What can hang from each mark:
q_198: q_145 q_202 q_542 q_838
q_838: q_145 q_198 q_214
q_716: q_245
q_245: q_145 q_198 q_214 q_251
q_214: q_840
q_840: q_398 q_526 q_542
q_251: q_198 q_398 q_526 q_716
q_526: q_22 q_245 q_251 q_398
q_398: q_122 q_202 q_245
q_145: q_214 q_542 q_838
q_202: q_198
q_542: q_198 q_716 q_838
q_122: q_22 q_202 q_840
q_22: q_398 q_526

Each row was made from one small tree. The marks that hang from a mark follow it in brackets, in the order of their numbers. Every link used is in the known rows. Write each row's tree.
Known rows:
q_22{q_398 q_526{q_245}}: [-133   56   51   45  142 -131  264  -94 -109  -18   49   39 -215 -329
  161   15  112  128  -96  -54  132  127    1   14  162  -98   25 -129
  127  253  211  -67  173  -16   -3   38  -46  -21  -98  -76   69  -83
   90   89 -204   41  101  -18  -13    9  154  181 -122  199   50  103
  -14   72  -45    5   85]
q_145{q_214{q_840{q_542}} q_838}: [ -25  -71  -76  287   41  -16 -108 -331  -82 -139  -66  -23  152  118
   66  158   62  130   33  -20  -35  -42   -3    1  -14 -123   90   76
  -31 -108  208 -268  147  -32   99  -43 -219  166  -57  -39   43   30
  191  -78  -30  141  -28   59   49  222  -69  -97   78  314  -74   53
  -44   17  222  205 -150]
q_245{q_198{q_542 q_838} q_214 q_251{q_526{q_22}}}: [-143  -90  171 -119  325 -543  -46  184 -127   19    5  -81 -136  -54
 -120  320  131  269   56   -7  389  -93  287  -71  -60  -60 -172  183
  -11  -69  249    0  346    1 -364  157  114   47 -189 -261   75   56
  203  118   98 -146  -98  295  -84   93  -64  -24 -158  408  196  -39
 -112  -65 -274  411  307]
q_716{q_245{q_214 q_251{q_398 q_526}}}: [   1   28  -94  -98   82 -163   12  128  140 -139  -20 -115  -91 -145
  -60  119  -89  -82   18    3  406  -53   41   88 -118 -114   22 -169
  232 -129  121  -58  144    3 -166  -95   36   64 -171 -204   97   66
  181  136  190 -115  -64  -43  113  230  -36   60  -60   38   57   50
   66  -83  -67   78   82]
q_716{q_245{q_145{q_838} q_251{q_526{q_398}}}}: [ -91  -24  -73  -40    6 -233  110  230  128  -76 -174 -175  -37    4
   56  117   40  -33  -37  138  302 -166    3  103 -125  -64  189 -216
  260 -172   34 -166   85  -42  -76   52  -65   92 -210    4  134   55
  121  250   58  -28   -8   49  -31  248    4  113  -96   83   42   41
   97  -38   16   -4   86]
q_214{q_840{q_398{q_245{q_251}} q_542{q_198 q_716}}}: [  77 -177  147  106   20  -68   75 -187 -138  -55  181 -121  189  189
  189  220   35   41  275 -100   29   55   47  113 -371 -412   -2  -99
   71  152   72  -58   62   22   81  -97   58  270 -183 -241  170  208
  195   -5   22 -128   25  147  -37  285   67 -249 -189  345  346 -134
  -60   25   10  119    3]
q_122{q_22 q_840{q_398{q_245} q_542}}: [ 260  -75  170   81  101  -37  385 -100  -90  159  103  -42   37  362
  181  427   67 -125  -20  -45 -158   -3   22   60 -276  -64  138 -149
 -199  288  -38 -109 -155 -110  124  -86 -100  211  -50   32  148  -91
  107  -23   40  -26 -109  148   -1   37  -44 -253   46  129  329  -26
  -52  257 -122  171    0]
q_202{q_198{q_145{q_214{q_840} q_542{q_716} q_838}}}: [-113   90  -32  217   82   23  -75 -395  -75  -40  -23   82  150   93
   27   -1   73  235  -71 -101  101  -37  101  -47 -107  -74 -200  149
  -38 -179  332 -184   48    9   62   32   28  175 -119   62  105  -87
   67 -230   11  -28   -9 -120 -151   93   16  115   43  336  -70  -26
  -97  232  209   46  -96]
q_716{q_245{q_145 q_214{q_840}}}: [  29   -3  -99   65  -56  -88   82  184   91 -125 -187 -186  -18   35
   49  202  223   43    1   24  281  -22  112   82 -172 -104 -140 -141
  167  -84  -96  -91  160   72 -175  -69  -64  131 -246  -66   83   28
  130  335   41 -107  -38  152   10  260   10  193  -34  -11  -83   37
   -7   72   76   93  -82]
q_398{q_122 q_245{q_145{q_542} q_251}}: [ -84  -49  109  -27  169 -175  -13  -44 -117   31 -217 -422 -278  306
  -38  293  116  -53   50  -59   31 -168 -110  -85 -186 -107  128  -18
   33  -89 -282 -168  101   27   54  201 -132  -25 -265  182  -61   48
  167   83 -115   27   22   95   38    8   76  -36 -289  184  -12  205
  -30   69 -165  -39   41]
q_542{q_716 q_838{q_145}}: [  19   30  120  184    8  173   76 -185  -76  -35   23  -12  198    5
  -52 -103   82  176  116   90  231 -126  -45  -58 -129 -236   81   21
  -23 -119   92  -74 -218   94  -85 -226  148   81 -193  -13   49   56
  -35   -9  307   12   75  -79   64   -9    1   18   38  -46   94 -281
 -113  202  119  -25  301]
q_398{q_122{q_202} q_245{q_214}}: [ 149  -14  195   -4   98 -106  115  -53 -134  -18   -3 -277 -241  179
  -93  276  -45 -132  -89 -122   18 -134   31 -116  -56  -91  -14  -26
 -164   48 -189  -61   35 -132   20    9  -70    7 -274  108  -56  -63
  171 -176  -42  -73    7 -221   73   31  -20  -13 -124   14  -52  231
 -121   71 -166   45  -84]
q_202{q_198{q_145{q_214{q_840}} q_542 q_838}}: [ -76  140   27  -13   14 -153   70 -257 -148   44    9  189   89  120
  -29  106    9  220 -170 -146  225  -17  378  -95  -51  110 -359  278
 -171   31  293 -124   99  -51   18    3  103  114 -120   24   91 -243
  -54 -193 -166  -43  -87   51 -321 -129   36  289  -79  360   99  -77
 -209  156   74  282  -40]
q_245{q_198{q_838{q_214}} q_251{q_716}}: [-106  -76  213  -33   44 -378   14  141   80  -97  -66 -143    6  180
  -95   82   27  179  -70  156  191  -20   73   76 -149   13   54  -56
   99 -208  189   81  195   60 -313  163   42  -40 -200  -71  -20  -76
   78  -47  102   45  -31  145  -67   88  -73 -208 -183  268  192   57
  -55   72 -252  156  201]
q_202{q_198{q_542{q_716} q_838{q_145{q_214{q_840}}}}}: [ -48  107   67   66  -20 -109  130 -259 -198  -55    2  136   84   12
  -18   10  -17  125  -40 -103  326 -100  364  -89  -58  -49 -271  135
 -139    8  294 -104   66  -32  -13  -91  180  100 -172    4   43 -112
  -73 -135   16  -26  -40   84 -205  -18   34  277 -113  246   96 -167
 -140  232  151  216   69]
q_145{q_214{q_840} q_838{q_198}}: [ -55   19    5  224  -24  -58  -61 -241  -25 -153  -38    7  106   53
  -27   28   61  107  -98   55   34   29  -71  -76   13  -86   75   25
 -173 -173  332 -247  104  -11   60  -96 -198  167 -100  -46  -18   21
  171 -186   67  190  -32   98  104  163  -81 -109   61  152   -8   50
  -88  129  151  185 -197]
q_122{q_22 q_202{q_198} q_840}: [ 264  115  268  117   46 -136  481   90   53  158  193  173   83  135
  275  252  115 -205 -278   86 -321  -39  123    7 -103  117  -93 -112
 -260  132  139   42 -374 -158   24    1  126   10    0  -19   98 -310
   21 -271   55 -205 -128 -207 -268 -177  -41  -87  163   99  123  -24
 -116  492   87  -43   20]
q_122{q_202 q_840{q_526{q_251{q_198} q_398} q_542}}: [  91 -176  199  156   80 -150  403  105  -88   46  298   90  159  -11
   98  240   68 -180 -113   32 -153 -111  143  211 -145  101  107 -175
 -155  228   71  -40 -243 -218  156  -77   87  189   39  -98  215 -222
   24   14  211   98  -95    1 -312  218  114 -116  -60  363  482  226
  -12  245  -85   95  167]
q_398{q_122{q_22 q_840{q_526}} q_202{q_198}}: [  -1   62  185  123  197 -180  392   29 -109  -65  123  -89  -59  114
  -90  320   41 -205 -202  -27 -184   93  131   17 -117   61  -84  -89
 -351  173 -114  -76  -80 -104  140   50   -8   14 -199  294   81 -188
  105 -296  -96 -108  -77 -224 -213  -57   13   87 -106  207  130  170
 -108  505 -110 -100  -90]
q_398{q_245{q_145{q_542} q_251{q_526}}}: [ -50  -20   52   33  107 -133   27   -8  -19   89 -156 -303 -309  131
   45  171  119  -88   59   -1  200 -197 -114    5 -153 -114  119  -58
  172 -102  -37 -175   49  -30  -81  166  -55   53 -191  -14   73  123
   66  116  -46   69  -28  146   50   67   69  -43 -177  221   54  118
  -44  -80 -110  -58  223]
q_145{q_542{q_198{q_202} q_716{q_245} q_838{q_214}}}: [-225    9  197  227  -53   21   88 -324  -22 -167   44  -77  129  -94
    4   62  126  399   57  -59  289   24 -132   -5 -267  -43  157  -57
 -108 -135  351 -186 -236   70    6  -66   62   68 -433  -68  124   33
  -94 -152  330 -111   94  -38   40  -33  -46   98  -23  -68   91 -101
 -194  158  308  310  292]
q_22{q_398{q_122 q_245}}: [  47   43  104   41   80 -152  101 -199 -201  -29  -74 -217 -208   48
  -59  135 -161   43  -85  -78  -11   61  -20  -63   41 -162   46  -55
 -113  201   -7  -76  177  -24  101   -2  -99   15 -161  239  -79    1
  169  -48 -166  -21    5 -120   68 -114  101   40 -143   51   42  171
  -23   48  -97   15  -45]
q_398{q_202 q_245{q_198{q_145 q_542}}}: [  48    6  286   91  -19 -171  148  -86 -282   68   85 -278 -257  196
 -133  246   10  169 -105 -156  209    0  108 -153 -158   15  -48   42
  -56   16 -207 -186  171  -47  -53  135   17   30 -349   90  -24 -132
   15 -170  -89   -2    4  -15 -145 -107   58  206 -207  152  187   26
 -151    7 -146   34  -66]
q_542{q_716{q_245{q_198{q_145 q_838} q_251}}}: [  25  -23  130  -96  -33  -60   -5   70   34  -54   -1  -39  149  115
   -2  104  -71  268    8  -44  274  -93  160    8 -280  -48  -94   16
  126 -151   83  -17  109   61 -230  -39  110  102 -239  -50   66  -11
   30  187  183 -153   44   13 -180   88  -26   59 -149   -3  186 -213
  -73   31   87  153   27]
q_716{q_245{q_198{q_202 q_838} q_251{q_526}}}: [ -58  -60   93 -178  -45 -274  154  138   69 -115  -95  -95   -3  -67
   16  228 -119  149  -63   16  390  -68  169   90  -76   83   34  -53
   61 -104  192  -54  155  -11 -189   92   76   62 -218  -84  116  -28
  -28  150   70 -131  -76   32 -187  100  -39  200 -143  121  139  -77
  -63  -38    7  218  115]
q_245{q_145 q_198 q_251}: [ -40 -115  194 -106  191 -410  -67  343   84   70 -110 -280   -9  186
  157  195  325  120  122  128   50 -103 -133    8 -148  -40  -32  -18
  276 -236 -140   37  170  206 -311  202   46  -39  -53 -227   47   82
  105  297   35 -120  -73  273 -157  116  -11 -111 -130  359    2   20
   31   65 -210 -131  148]
q_202{q_198{q_838{q_145}}}: [ -14   86    8  -60   24 -163  173 -121  -95   36  -30   79   40   36
    3  -79   34  -53  -76  -13  221  -66  172   38   43   64 -139   96
  -64    7   84    2  -22  -56  -60   40  141  103  -71  127   51 -158
 -157 -121  -37    7 -105   -4 -152   31   27  219  -57  151  -12 -119
  -28  294  -59  -21   69]
q_214{q_840{q_398{q_122 q_202} q_526}}: [ -52 -144   57  126   36  -10  156  -32 -143 -208   18  -56   42  138
  -71  222  -37    9   47   -3  -17  223  136   60 -160 -233  -36 -152
 -165  205  -38 -110  167   27  232  -40  -17  169  -65  118  116  151
  193  -82 -145  -37   -6  -54 -121  242   55    5 -163  361  259  152
  -59   95 -114    7 -179]
q_122{q_202{q_198{q_145 q_542 q_838{q_214}}} q_840}: [ 238  154  319   28   11 -132  362  -90  -35  111  108  208   49  138
   66  152   66   -3 -410    3  -88  -47  368  -43 -155  305 -125   47
 -277  112  254    7 -308 -159   11  -26  180   51  -56   24   16 -419
 -141 -353    5  -30  -59 -103 -454 -243    3  104  -29  272  293   44
 -245  388   12  285   34]
q_122{q_22{q_526} q_202{q_198{q_145}}}: [  51  175  181  -26   99 -276  401   74   50  177  260  222  -16   19
  355   78   86    0 -123   -4   15   95   47  -52  -70   61 -170   56
  -78  138  120   19 -210 -223  -43  -25   37  -69  -69 -143   93 -286
  -11 -286  -38 -170  -42 -277 -247 -120   41  117   48  198   79  -19
 -166  371   -7  -85   -5]
q_245{q_145{q_542 q_838} q_198{q_202} q_214 q_251}: [-136 -221  210  122  335 -603 -106  191   46  -85 -282 -330 -108   46
  170  433  437  386   47   26  154 -130 -146  -15 -188   24  -18   18
  126 -331   53 -166  370  217 -337  296  -57  -19 -241 -274   82  104
  141  257  100  -92  -74  335 -204  275  -72  -39  -80  655  -62  135
  -79  -18 -161  235  214]
q_251{q_198{q_838} q_716}: [-133   55   23  160 -306 -255  112   25  -78 -143   78   29  -45   69
 -248 -129 -314   47   -4  118  213  -61  159  156  -45 -114  -27   18
  -75  -44  423 -108   37 -113 -135  -11   66  -69 -228  173  139  -78
    1 -109   51  165  -30  -72   -9   54   -6  -69 -176   38  194   -7
  -59 -185 -152   68  237]
q_145{q_214{q_840{q_526{q_245{q_251}}}} q_542 q_838}: [-255 -140  -99  390  180   51 -116 -371  -48 -151 -173   -5  -17   81
   13  249  215  197  -36   -6   51  -78  -39  -37   -8  -17  126    6
   -5 -191  298 -379  202   19  182  214 -181  185 -113    0  128   77
  193  -59  -33  181   -7   80    6  274  -43  -67   11  457  -35  153
  -52   43  263  241  -68]
q_542{q_198{q_202} q_716{q_245} q_838{q_145{q_214}}}: [ -89  -13  154  166  -57   83  226 -331  -18 -149  150  -77  285 -180
    0    5   73  275  151  -15  439 -156 -194  -67 -189 -155   35  -14
 -103 -153  307 -214 -251   36  -85 -265  165  121 -485 -109  253  -12
 -142 -148  368 -113   71 -160   10   20  -79  268  -10  -47   24 -386
 -268  238  361  217  294]
q_198{q_202 q_542 q_838}: [ -71  -31  173  -47 -127 -243  196  -48 -171  -38  -82  166  -39  -90
  -15  241 -154  296 -169 -157  226  -17  373 -105  -40  233 -101  161
 -360  177  220 -147  104  -88   51   11   79 -110 -170  -18   25 -152
 -183  -19 -145   29    3  198 -364 -232   14  314 -169  193  299 -132
 -269 -186   58  582  150]
q_214{q_840{q_398{q_122 q_202{q_198{q_145}}}}}: [   4  -20   86   71  -36  -78  172 -135 -239 -122   30  -61  102  181
  -45  188  -38   58  -37  -27  -32  196  164   14 -185 -253 -144  -61
 -141  116  -17  -80  101   54  210  -34   61  137  -73  164   68  -31
  201 -221 -161 -126    1 -149 -168   98  101   60 -128  288  170   50
  -60  215 -106  -49 -216]
q_202{q_198{q_145{q_214} q_542{q_838}}}: [ -96  180   65   -8  116  -93   28 -264  -76   60   89  106  126   65
  -16   27   89  178  -86  -93  237  -40  115 -133  -10   88 -254  220
  -92  -49  219 -109  -65   10   10  -30  118  105 -157  -58  118 -209
  -85 -212   12 -118  -63  -94 -152 -177  -11  266   25  328  -30  -42
 -126  224   59  117  106]
q_526{q_251 q_398{q_245}}: [-192 -182   46   23  -49  -72  235   28 -217  142  130 -128   27  -19
  -57  119   74   -5 -146  -52  140 -158   -1   59    3 -123  105 -158
  -51   89 -170 -100   82  -88  164   56   27   84 -153   62   87 -224
  191   62   44   71   10  117   53   96  233   79 -104  -61  242  125
   48  105  -97  -90  128]
q_198{q_838{q_145{q_214{q_840{q_526}} q_542}}}: [-111  -59  -78  162   65   33   86 -332 -157  -65 -187   62  -42   98
  -94  115   75  158   -6  -21  229  -93  113  -40  -36   50    8  141
 -141  -17  187 -240  103  -45   44   -5  -55  166  -53  188   48  -27
  -74  -37  -16  257  -93  173 -108  117   -2  126  -50  250   90  -31
 -174  120   77  302   44]
q_398{q_122{q_202{q_198{q_145 q_542 q_838}}} q_245}: [  95  116  252  -82   -4 -150  214 -176 -242   96   18 -101 -164  291
  -78  207 -170  -54 -197 -166   94 -112  286 -164  -75   42  -91  139
 -266  114  -74  -92  -53 -212  131   90   50    8 -277  226  -27 -239
   15 -305 -187  -74   -4 -245 -213 -172   51  194 -233   99  109   84
 -194  174 -106   95  -98]
q_840{q_398 q_542{q_198{q_838{q_145}}}}: [  58 -140  122  -51   84 -242  152 -210 -234   12  110  -22  137  163
  106  146   -5    1  282  -79  138   33  -49   81 -224 -107  108   53
  -14  183   69  -67   -9  -70   38  -81   40  252  -24  -51  223   95
 -103  -37   66   10  -69  164  -79  266  -53 -114 -124  236  233 -157
  -27   66 -187  282  101]
q_398{q_122{q_22 q_202} q_245}: [ 140   39  219   32  -12 -107  270  -34 -146  122   49 -171 -187  327
   24  306 -118 -133 -104  -37  -52  -71   13 -160  -79  -79   83  -20
 -266  111 -193  -85 -132 -216  143   29  -96  -85 -216  189  -51 -127
  167 -256  -55  -75  -11 -256   49 -154   -1  -69  -78 -182   65   82
 -137  190  -55  -30 -111]
q_145{q_214{q_840{q_526}} q_542{q_198{q_202}} q_838}: [-296 -146  -14  442  130  -47  -58 -479  -24 -202  -47   19   62  -68
   60  203  148  335   45  -86   -3   12 -106  -28  -49  -21   76  106
 -188 -118  501 -396  132  -15  186  128 -140  136 -204  -49  203  112
   89 -255  -50   97  -24   56 -121  215  -82   54   23  510  -34   66
 -239   11  355  352  -41]
q_716{q_245{q_145 q_214{q_840} q_251}}: [  21  -57  -76  -16   50 -230   48  277  156 -134 -173 -222   -4   44
  119  264  269    3   25   67  254  -46   40  105 -234  -81 -122 -166
  263 -124 -148  -54  200  111 -224  -10  -47  112 -253 -185   61   41
  165  374   67 -146  -41  188  -22  262   26   82 -108  175  -15   49
   34   72   31  107  -12]
q_838{q_145{q_214 q_542{q_716{q_245}}} q_198{q_202}}: [ -62   30   38   67  -47   20  190 -347 -132 -173  -97  -73  -28 -182
  -95   -7  -19  104   17  -60  548  -83 -181 -174 -163   86   55 -116
 -212 -191  251 -212  -59  -70   45 -256  -39  167 -228   38  -36  -29
 -211 -113  480  265    9  103   77  146  -20  207  -71  -81  105  -82
  -98  294  138  367   12]
q_145{q_214{q_840} q_542 q_838}: [-189  -46  -75  405   46   57 -166 -463 -124 -178 -190  -18    9  104
   12  169  103  277  -26  -35  -83  -53  -59  -72   -8  -93  137   78
  -71 -208  349 -391  168   51  166  106 -215  120  -81  104    6   59
  207 -138  -30  139   -8   53   52  135  -64  -44  108  310 -176  140
  -69   -2  321  225 -112]
q_214{q_840{q_398{q_202}}}: [  34  -99   85  143 -110  -28  171  -53 -184 -145   41  -32   73  102
   34  166    4   53   14   17  -68  177   75   53 -163 -263  -33 -170
  -71  135    5 -112  113   79  144  -52   27  137  -41   42   71   74
  171  -76 -104  -75    3   -7  -67  122   63  -31  -59  231  188   22
  -22   25  -24   -2 -114]

Write each row's tree:
[-112  153  -23  251 -319  -96  126 -106  -67  -73  189 -125 -274  -37
 -384 -252 -534 -140   93   98  514 -104  132  132  -32 -482  143 -168
   71 -110  606 -200  -17 -186  -40 -129  137 -112 -236   42  236   82
  235 -286  133  219  -57 -250  255  153   41  -87 -177  -52  287   49
  -40 -329 -274 -262  292] -> q_251{q_198 q_398{q_245} q_526 q_716}
[-135  -31  138  182   29  -23  125 -346  -16    7  166   37  308  -59
   32  137  196  397    0  -14   89   12 -124  -58 -119  -69  -98  235
 -219  -60  343 -182 -191   65   16  -93  104   78 -279 -166  268 -123
  -16 -310    4  -90   -6  -91 -185 -158  -11  110   48  282  102 -260
 -410  141  189  232  191] -> q_542{q_198{q_145{q_214{q_840}} q_202} q_838}
[-109  -40   -7  156   32 -239   54   25   59 -145 -208 -208  -82  -66
   80  235  222  182   11  -48  298  -66  -70   32 -177   42   25  -67
   77 -168   74 -250  136   22 -141   86  -99   80 -369  -35  161   40
    5  195   93  -90   -9  109  -52  262  -75  241  -44   76 -155   30
  -63   10  139  277   33] -> q_716{q_245{q_145{q_542{q_198{q_202}} q_838} q_214}}
[ -96  149   69   30  108 -121  103 -238 -108   -5   53   43   70  -17
    6  -26  113   38   -4  -28  271  -70   75 -111   69   29 -123   88
  -67  -40  174  -87  -79   22   12  -29  135   83 -157  -61   61 -132
 -103 -180   86  -84  -71  -41  -35  -97  -17  271   23  276  -93  -37
  -29  290   69   40  172] -> q_202{q_198{q_542{q_838{q_145{q_214}}}}}
[ -96   57  113  -49  146 -390   80  200  -65  -35  -37 -267 -165    5
  -57  116   -6 -187   52   72  187  -74  -43   26 -155 -254   25 -111
  144 -163  -17 -107   71   42  -77   28  106 -124  -97  -34  121   81
  229   -5  -48  -53  -56  -72  -87   81   74   14 -242  308   94  120
    7   32 -288 -282  217] -> q_245{q_145 q_251{q_398{q_122 q_202{q_198}} q_526}}
[ -75  -41    3   66   -3    9   75 -231  -73   42 -110   66    0  -60
   -3  148  -15  328 -109 -124  152   31   45  -85 -152  185  -89  132
 -170  -25  119 -123  -16  -41  117   32   21  -14  -54   59   47 -155
 -141 -119   -2   88   29  -24 -286 -103   83  203  -38  195  178  -65
 -216   -6   51  312    7] -> q_198{q_145{q_542} q_202}
[  12  -66  -65   55  206 -230  -48  113  100 -129  -27  -80  -50 -169
    6  210  107  -25   31   83  148  -23  100   98  -92 -212 -135  -11
  143  -75  197   45  198   47 -183  -33   39   70  -37 -329   53  145
  262   21   59  -85  -56   92    3  214   45 -180  -40  372  112   77
  -71  -46  -88  115  147] -> q_245{q_214{q_840} q_251{q_526}}
[ -74   75   80  108   39 -177  -85 -205  -62 -108   -9   19  -19   13
  -74   26  -21  105  -94  -19  148  -29 -100 -191   39   97  104   78
 -194 -151  318 -265  100  -64   34  -74 -188   80 -128  -63  -32   -9
   27 -187  136  186  -13  116   98   43 -144  -17   13  111  -17   88
  -56   31   83  328  -85] -> q_145{q_214 q_838{q_198{q_542}}}
[  47  -11   55  -23  -29 -114   87 -253 -175   24 -103   36  134  362
 -127  186   -8  303 -127  -12  217  151  259    5 -274   14  -14  184
 -202   88   86  -58   19  -70   82 -137  -84  139  -39  149  -18 -174
   32 -202  -43  167  -16  114 -161   17   50  -53 -139  117  396  -10
 -222  187 -175  417 -110] -> q_198{q_145 q_838{q_214{q_840{q_398{q_122} q_542}}}}
[ -27   59  -30  221    8  -25 -100 -304 -107   -3  -68  112   56  107
  -61  149   -1  352 -123  -51  142    8  213 -213  -79   55 -105  259
 -112  -84  266 -262  141  -44  112  -46  -84   28  -67  -47   -8 -127
  101 -205  -65  115   32   47 -196  -76    3  137   -3  290  121  -57
 -208  -20  195  394 -175] -> q_198{q_145{q_214{q_840} q_838} q_542}
[ -57   34   18  146 -202 -263   45 -142  -76   28  170   97   52    6
 -125  -82 -268  319  -34    4  314   60   42   -4  -80  -84   40  107
 -150 -100  385 -254  -45  -46   93 -133   95 -158  -84  -73  130 -137
   76 -276  111  142  -59 -144 -134  -29   65   77  -63  143  357 -142
 -123 -164 -107   27   25] -> q_251{q_198{q_145{q_838} q_202} q_398}
[ 253  -21  298  107  203  -25  245 -184 -163  -11   29 -286  -88  249
  -53  443   85 -163 -120 -118 -155 -195  107  -20 -166  -82  114  -30
 -239  122 -154 -100 -148 -107   42  -50  -74  150 -314   95    8 -142
  181 -127   13  -45  -28 -138   -7   26  -38 -113  -80  205   79  225
 -177  251 -147  150   47] -> q_398{q_122{q_202 q_840{q_542{q_838}}} q_245{q_214}}
[-210  -60   86  409   -8 -175  -15 -372  -34 -143  -76  -39   23  -50
   58   87  184  380  -66   25   58  153  -60    2 -127   12  238   23
 -158 -139  405 -224  -36   -8  145  130 -101   -9 -206  -70  -12   13
   46 -389   76  100   52   88  -40   77   -9  -44   -6  187   91   35
 -183  144  248  343  -10] -> q_145{q_542{q_198{q_202}} q_838{q_214{q_840}}}
[ -77   50   26  -38    6 -398  -30  107  -13  -51  149  -10 -148 -132
  -60   23 -179  -22  106  105  267  -45   48   43  -27  -43   15   65
   98  -53  343  -48   -6  -62  -70   -8  104 -102  -19 -245   53   81
   36 -101  164   -6  -52   19  -20  -39   61 -104 -174  243  253   52
   23 -185 -100   78  286] -> q_245{q_251{q_198{q_542} q_526}}
[ -64 -132  106  -15  202 -204    2  140  -52   66   24 -159  -70   -4
  -60  260  277   81  -25   -5  289 -122   47  -35    0  -99  -56 -101
  209 -196   -6   18  220  148 -187  191  154  -13 -124 -320  140  -44
  259  123  113  -94  -38  114   29  225  -22 -116  -71  120   80  -40
   48   45 -239  -30   90] -> q_526{q_245{q_198 q_214 q_251{q_398}}}
[  61   18   61  -41  -42 -144  273  -70  -62  -24  -34  -19  -16 -204
  -57  -94   17  -47  -43   76  407   43  -81 -102  -42  118   49  -75
 -226  -41   55   12 -111  -97   14 -203   39   57  -63  -58  -91  -86
 -230 -162  306  269  -28  130  -30   71   57  127  -89  -61  249 -155
  -83  318 -125  184   -7] -> q_838{q_145 q_198{q_202}}
[   4 -194    1  133   90  -99  175 -182 -112  -66   74   58  196  129
  103  162   89   43  253  -19  160  151  168  155 -232 -195  -10    7
  -41  242  121  -67   75  -54  125  -97   40  334  -13 -126  244  179
   11    5  -29   59  -94  218 -188  409   34  -70 -142  449  384 -120
 -103  141  -78  238  -33] -> q_214{q_840{q_398 q_526 q_542{q_198{q_838{q_145}}}}}
[  62 -124   98  152  154 -217  -82  -41  -53  -38  -67  -89  121  203
   -8  265  210  420    1   14  123  100  148  -16 -153 -210 -170  102
   35 -118  168  -54  335  171 -172   38   10  193  -62 -165  108   46
  284  -31   35 -128  -75  115 -143  318  -58  -81   64  404   92  -20
 -124   79 -184  151 -166] -> q_245{q_198{q_145{q_838}} q_214{q_840{q_398}}}
[   1   44  289  117   24  -85  151 -153 -177   44 -158 -368 -240  378
  -40  242  150   16  -72    2   67 -138 -108 -135 -163  -89  225  -56
 -145  -75 -172 -204 -185  -57   90   79 -120  -23 -326  227  -56  -62
   92 -141    7   45   30 -115   89  -95   11    3 -141  -11  -23  266
 -144  212  -93  -11  100] -> q_398{q_122{q_202} q_245{q_145{q_542{q_838{q_214}}}}}
[  -8   21   75  133    1 -216  248 -223 -309 -123   56  -70   18   41
  -23  138   56  -70  -48  -90  148   -5  109   51  -84  -21 -133   17
 -105   36  -44 -178   82  -78   12  -21   24  171 -201  158   58 -153
  -54 -185  -72   65  -86  -40 -146   97   55  199 -114  330   37    2
  -59  268    0   50    0] -> q_398{q_202{q_198{q_838{q_145{q_214{q_840{q_542}}}}}}}
[  95   58  172   49   69 -230  130  -65 -177  -83  -35  -55  -88  -38
   46  121 -180   41 -106   10 -156  101  -10  -69   43  -91    5  -62
 -130  177   92   10   64  -35   97  -47  -13  -53    9  148  -70  -23
  131  -83  -73  -92    7 -255  -92 -130   61  -12  -56   91   32  179
  -15   80  -40   62  -19] -> q_22{q_398{q_122{q_202}}}
[-129  -22   93 -187    0 -309  129  160  -24  -84  -66  -75  -47   -2
  -51  242 -103  179  -72    0  405 -123  306   29  -82   42   64  -76
  131  -64  186  -77  212  -19 -120  105   81   85 -235  -63   80  -21
   80  183   75 -153  -66  151 -174   94  -17  191 -164  115  208   -8
   13  -75  -35  243  120] -> q_716{q_245{q_198{q_542 q_838} q_251{q_526{q_398}}}}
[-156  -72   37  144   44  -80  298  -50 -415  114  109  -44 -120 -138
 -113  123  175   55 -119   13  207   78   32  -93   83 -134  -45 -193
 -126  175  -90 -110   82 -124  103  149   66   89 -217  221  118 -153
  168   55  -61   31  101 -103  124  -17  141  125 -113 -116  143 -129
   88  207  -48   62   47] -> q_526{q_22{q_398{q_202}} q_245}
